Below are the code and all the weights of a small trained network. Each question names an input and a target symbol and asks about switching units off, where a switched-off unit gives its printed mean instead of its output.

import numpy as np


def w(rows, s, z=0):
    codes = np.array(rows[::2]) - 128.0
    scale = np.full(codes.shape[1], s)
    scale[-1] = z or s
    return codes * scale


def f(y):
    return y / 2 * (1 + np.tanh(0.7978845608 * (y + 0.044715 * y**3)))


def softmax(a):
    e = np.exp(a - a.max(-1, keepdims=True))
    return e / e.sum(-1, keepdims=True)


def log_softmax(a):
    a = a - a.max(-1, keepdims=True)
    return a - np.log(np.exp(a).sum(-1, keepdims=True))


def net(x, mask):
    ids = ['Ωαβζμπσφ'.index(c) for c in x.split()]
    T = len(ids)
    res = E[ids] + P[:T]
    u = 0
    for l in range(3):
        r = res
        for j in range(2):
            rows = slice(2 * j, 2 * j + 2)
            q, k, v = (r @ M[l][rows].T for M in (Q, K, V))
            z = softmax(np.where(np.tri(T) > 0, q @ k.T / 2**0.5, -1e9)) @ v
            o = O[l][rows]
            res = res + np.where(mask[u + j], z, o[:, -1]) @ o[:, :-1]
        u += 2
        y = f(res @ A[l][:, :-1].T + A[l][:, -1])
        res = res + np.where(mask[u : u + 4], y, B[l][:, -1]) @ B[l][:, :-1]
        u += 4
    return log_softmax(res[-1] @ U[:, :-1].T + U[:, -1])


Q, K, V, O, A, B = {}, {}, {}, {}, {}, {}
E = w([
[203,112,208,146,139,112,188,141,187,172,112],'Ω',
[160,103,77,156,93,106,116,145,59,8,111],'α',
[132,96,136,217,28,197,86,148,145,70,157],'β',
[102,85,110,135,116,186,104,99,121,165,226],'ζ',
[129,62,87,162,163,13,125,101,106,129,138],'μ',
[79,94,163,77,103,114,92,158,67,102,77],'π',
[173,168,190,200,77,64,105,167,152,156,145],'σ',
[185,193,117,177,215,162,192,173,157,126,182],'φ',
],0.016)
P = w([
[3,217,65,15,60,156,233,200,142,149,109],'0',
[132,162,148,175,171,193,145,42,121,124,112],'1',
[96,121,141,50,57,118,162,109,144,134,156],'2',
[143,127,150,134,99,149,137,73,120,137,120],'3',
[126,110,152,112,99,141,145,128,103,151,144],'4',
[115,91,135,135,98,134,143,131,85,165,136],'5',
[128,52,115,111,101,152,97,95,134,136,90],'6',
[173,62,147,142,144,165,100,124,78,173,134],'7',
[163,51,161,130,132,139,89,143,69,176,171],'8',
[93,38,149,136,128,120,144,197,95,178,156],'9',
],0.007)
Q[0] = w([
[103,107,36,96,26,135,170,154,91,3,170],'0.h0',
[96,93,63,124,123,137,73,25,101,82,198],'0.h0',
[159,198,191,162,131,180,97,91,161,160,164],'0.h1',
[69,205,35,128,177,148,86,12,107,110,142],'0.h1',
],0.0058)
K[0] = w([
[171,161,208,63,138,101,254,133,198,139,111],'0.h0',
[100,201,99,161,46,152,191,67,163,137,57],'0.h0',
[96,98,113,116,82,201,148,142,96,136,172],'0.h1',
[91,219,102,69,147,96,162,44,129,145,187],'0.h1',
],0.0055)
V[0] = w([
[1,190,63,34,112,86,225,99,101,168,145],'0.h0',
[135,173,34,110,48,119,68,63,47,185,221],'0.h0',
[97,18,154,166,92,157,49,136,125,83,166],'0.h1',
[66,160,28,117,42,160,141,179,100,171,182],'0.h1',
],0.0048)
O[0] = w([
[88,163,133,195,168,66,85,133,200,139,126,131],'0.h0',
[215,137,134,70,165,83,37,229,120,225,172,2],'0.h0',
[2,48,167,74,94,190,157,130,147,113,179,189],'0.h1',
[42,68,157,209,168,90,129,193,219,50,132,19],'0.h1',
],0.007,0.0012)
A[0] = w([
[80,51,135,144,33,119,42,213,63,140,126,184],'0.n0',
[130,90,219,226,99,117,221,216,227,237,90,250],'0.n1',
[211,136,216,99,44,18,252,106,115,139,165,233],'0.n2',
[208,112,132,26,195,51,52,173,203,234,70,135],'0.n3',
],0.0044,0.0023)
B[0] = w([
[163,95,202,93,114,199,60,133,91,80,38,169],'0.n0',
[248,107,166,105,108,97,131,47,199,94,158,254],'0.n1',
[163,67,67,107,185,139,225,112,190,107,2,235],'0.n2',
[41,89,100,252,80,114,201,25,193,171,82,182],'0.n3',
],0.0059,0.0082)
Q[1] = w([
[82,180,119,105,116,160,59,236,118,162,163],'1.h0',
[148,72,209,88,134,95,130,118,152,153,33],'1.h0',
[247,94,144,174,145,101,233,165,28,93,2],'1.h1',
[111,133,104,97,78,184,183,125,154,58,60],'1.h1',
],0.0053)
K[1] = w([
[112,238,170,93,152,146,185,136,179,130,100],'1.h0',
[134,1,136,80,119,189,65,131,67,170,75],'1.h0',
[83,126,63,160,131,113,91,154,75,62,79],'1.h1',
[120,133,71,172,142,142,69,161,128,84,80],'1.h1',
],0.006)
V[1] = w([
[161,121,134,239,125,73,250,205,237,53,119],'1.h0',
[19,215,182,31,144,72,92,181,113,142,3],'1.h0',
[173,38,254,147,170,88,113,100,120,63,32],'1.h1',
[212,200,135,69,150,142,134,115,201,131,83],'1.h1',
],0.0036)
O[1] = w([
[111,192,55,111,113,191,59,99,254,140,117,219],'1.h0',
[127,188,241,111,152,123,138,117,99,176,2,39],'1.h0',
[149,91,119,148,130,118,89,103,70,131,83,253],'1.h1',
[207,164,254,175,2,118,59,212,76,171,105,127],'1.h1',
],0.0075,0.0056)
A[1] = w([
[40,132,254,131,80,211,31,114,101,116,85,50],'1.n0',
[120,82,128,127,104,187,105,15,172,113,131,46],'1.n1',
[173,57,92,155,174,118,235,102,137,87,115,254],'1.n2',
[173,159,118,185,103,213,72,147,73,21,154,253],'1.n3',
],0.0054,0.00085)
B[1] = w([
[155,131,152,174,169,87,179,175,173,161,110,166],'1.n0',
[109,109,141,195,143,195,205,122,132,145,177,216],'1.n1',
[135,162,149,107,107,157,105,54,91,199,125,253],'1.n2',
[92,254,59,178,88,125,117,192,67,170,118,174],'1.n3',
],0.0094,0.013)
Q[2] = w([
[192,170,154,210,67,144,142,80,122,142,130],'2.h0',
[93,148,140,172,136,120,125,131,58,78,128],'2.h0',
[225,114,92,137,139,123,156,77,115,220,132],'2.h1',
[170,112,140,132,153,150,254,119,117,160,120],'2.h1',
],0.0072)
K[2] = w([
[152,103,155,89,95,197,99,122,83,204,138],'2.h0',
[165,118,137,147,135,151,197,124,183,164,84],'2.h0',
[139,2,107,119,120,75,86,116,75,152,148],'2.h1',
[130,14,171,152,141,134,176,107,81,142,107],'2.h1',
],0.0076)
V[2] = w([
[22,59,135,162,125,154,169,219,3,203,180],'2.h0',
[162,140,207,176,126,137,209,149,144,116,244],'2.h0',
[58,50,96,49,140,109,82,88,165,211,77],'2.h1',
[97,122,217,82,116,112,245,117,186,121,127],'2.h1',
],0.0049)
O[2] = w([
[106,143,80,70,92,89,138,123,184,222,50,2],'2.h0',
[166,110,156,79,158,33,128,119,127,160,176,194],'2.h0',
[2,98,166,114,139,83,233,125,219,8,98,191],'2.h1',
[107,219,200,88,86,94,59,190,138,198,142,185],'2.h1',
],0.0074,0.0084)
A[2] = w([
[83,122,72,73,11,166,66,160,52,29,109,249],'2.n0',
[88,167,186,2,143,156,101,88,197,155,179,132],'2.n1',
[110,105,78,88,135,161,142,134,221,127,103,133],'2.n2',
[203,197,61,174,2,104,141,254,139,137,125,84],'2.n3',
],0.0044,0.0018)
B[2] = w([
[166,132,29,109,52,94,35,117,103,177,57,168],'2.n0',
[63,112,69,165,155,183,69,98,72,250,164,225],'2.n1',
[123,253,147,6,93,199,131,168,69,137,38,182],'2.n2',
[42,104,101,61,218,44,114,136,196,124,90,255],'2.n3',
],0.0064,0.0053)
U = w([
[129,179,134,118,102,217,130,71,41,162,95,119],'Ω',
[115,117,84,137,113,111,40,117,89,114,42,130],'α',
[97,80,88,233,71,21,163,198,147,213,166,2],'β',
[20,30,171,128,118,235,63,172,103,148,235,176],'ζ',
[77,70,88,137,223,86,220,74,146,37,123,210],'μ',
[88,156,221,117,239,127,104,148,27,132,80,113],'π',
[177,64,183,110,2,103,59,140,185,43,166,234],'σ',
[126,212,97,48,251,132,157,143,92,105,164,84],'φ',
],0.0046,0.0013)

Each question gives the input, a string of symbols that net reads in full, and the target symbol t.
The units are the heads (2 rows each of Q, K, V and O) and the neurons (one row each of A and B). Each row of codes is followed by its name. A weight is (code - 128) times the scale printed after its matrix; where a second scale follows, it is the last column's (O, A, B and U).
mask holds one flag per unit, layer by layer, with each layer's heads first. A switched-off unit (its flag False) gives its mean, the last column of its rows in O or B, instead of its output. The means were averaged over made-up inputs and are rounded, as every weight is.
A unit's drop is (log p(t) with every unit on - log p(t) with that unit switched off) / (log p(t) with every unit on - log p(t) with every unit switched off).
The circuit of an input: a set's keep is (log p(t) with only the set's units on - log p(t) with every unit switched off) / (log p(t) with every unit on - log p(t) with every unit switched off). Starting from the 12 units with the biggest drops (on a tie, the unit counted first), units are removed one at a time, each time the one whose removal leaves the highest keep (on an exact tie, the one counted first), for as long as the keep stays at least 0.8.
units of the circuit, in order: the units of the circuit, biggest drop first
k most important neurons: the k neurons with the biggest drops, biggest first
top k neurons in layer l: the k neurons of layer l with the biggest drops, biggest first
drop when u is switched off: that unit's drop, to one decimal
input α Ω β Ω μ β μ Ω, target μ: units of the circuit, in order : (2.h1)
input Ω φ Ω μ Ω Ω π, target π: 2 most important neurons : (1.n0; 0.n0)
input μ α Ω μ β Ω Ω Ω Ω, target ζ: units of the circuit, in order : (1.n0; 0.h1; 1.h0)
input φ Ω ζ Ω α β, target β: 4 most important neurons : (1.n3; 1.n0; 0.n3; 0.n2)
input Ω ζ β μ π, target π: 2 most important neurons : (0.n0; 1.n0)
input μ σ β Ω Ω Ω Ω μ π Ω, target π: units of the circuit, in order : (1.h0; 0.n0)
input Ω μ α σ ζ μ α π μ σ, target μ: units of the circuit, in order : (2.h1; 1.h1; 0.n1)
input Ω Ω ζ Ω μ Ω Ω Ω α α, target α: 2 most important neurons : (2.n0; 0.n3)
input ζ ζ ζ Ω Ω Ω, target β: 2 most important neurons : (0.n3; 0.n0)
input Ω Ω μ Ω, target μ: top 2 neurons in layer 1 : (1.n1; 1.n3)
input φ Ω ζ, target β: 2 most important neurons : (0.n2; 0.n1)
input μ σ α Ω μ β μ σ, target μ: units of the circuit, in order : (2.h1; 0.n1)
input Ω Ω Ω Ω Ω, target σ: 2 most important neurons : (2.n1; 1.n3)
input Ω π Ω ζ σ, target σ: 2 most important neurons : (1.n0; 1.n2)
input Ω Ω β, target β: 2 most important neurons : (1.n3; 0.n2)
input μ Ω π Ω Ω, target π: 2 most important neurons : (1.n0; 1.n2)
input ζ α σ Ω π Ω α ζ α, target α: 3 most important neurons : (2.n0; 1.n3; 0.n3)
input Ω Ω α Ω, target Ω: top 2 neurons in layer 1 : (1.n2; 1.n3)
input Ω Ω β ζ μ μ Ω ζ ζ α, target Ω: 2 most important neurons : (1.n3; 1.n0)
input μ Ω α, target Ω: most important neuron : (2.n0)
input μ ζ ζ Ω Ω ζ β σ μ σ, target σ: 2 most important neurons : (2.n3; 1.n0)
input ζ Ω Ω Ω, target β: top 3 neurons in layer 0 : (0.n3; 0.n0; 0.n1)
input φ Ω μ Ω Ω ζ, target β: top 3 neurons in layer 1 : (1.n0; 1.n3; 1.n1)
input Ω α Ω, target Ω: top neuron in layer 1 : (1.n2)
input Ω Ω Ω, target σ: drop when 2.n1 is switched off : 0.2
input ζ μ β Ω ζ β φ Ω μ, target μ: drop when 0.h1 is switched off : 0.1
input σ φ Ω β μ β Ω Ω, target ζ: drop when 2.h1 is switched off : 0.3
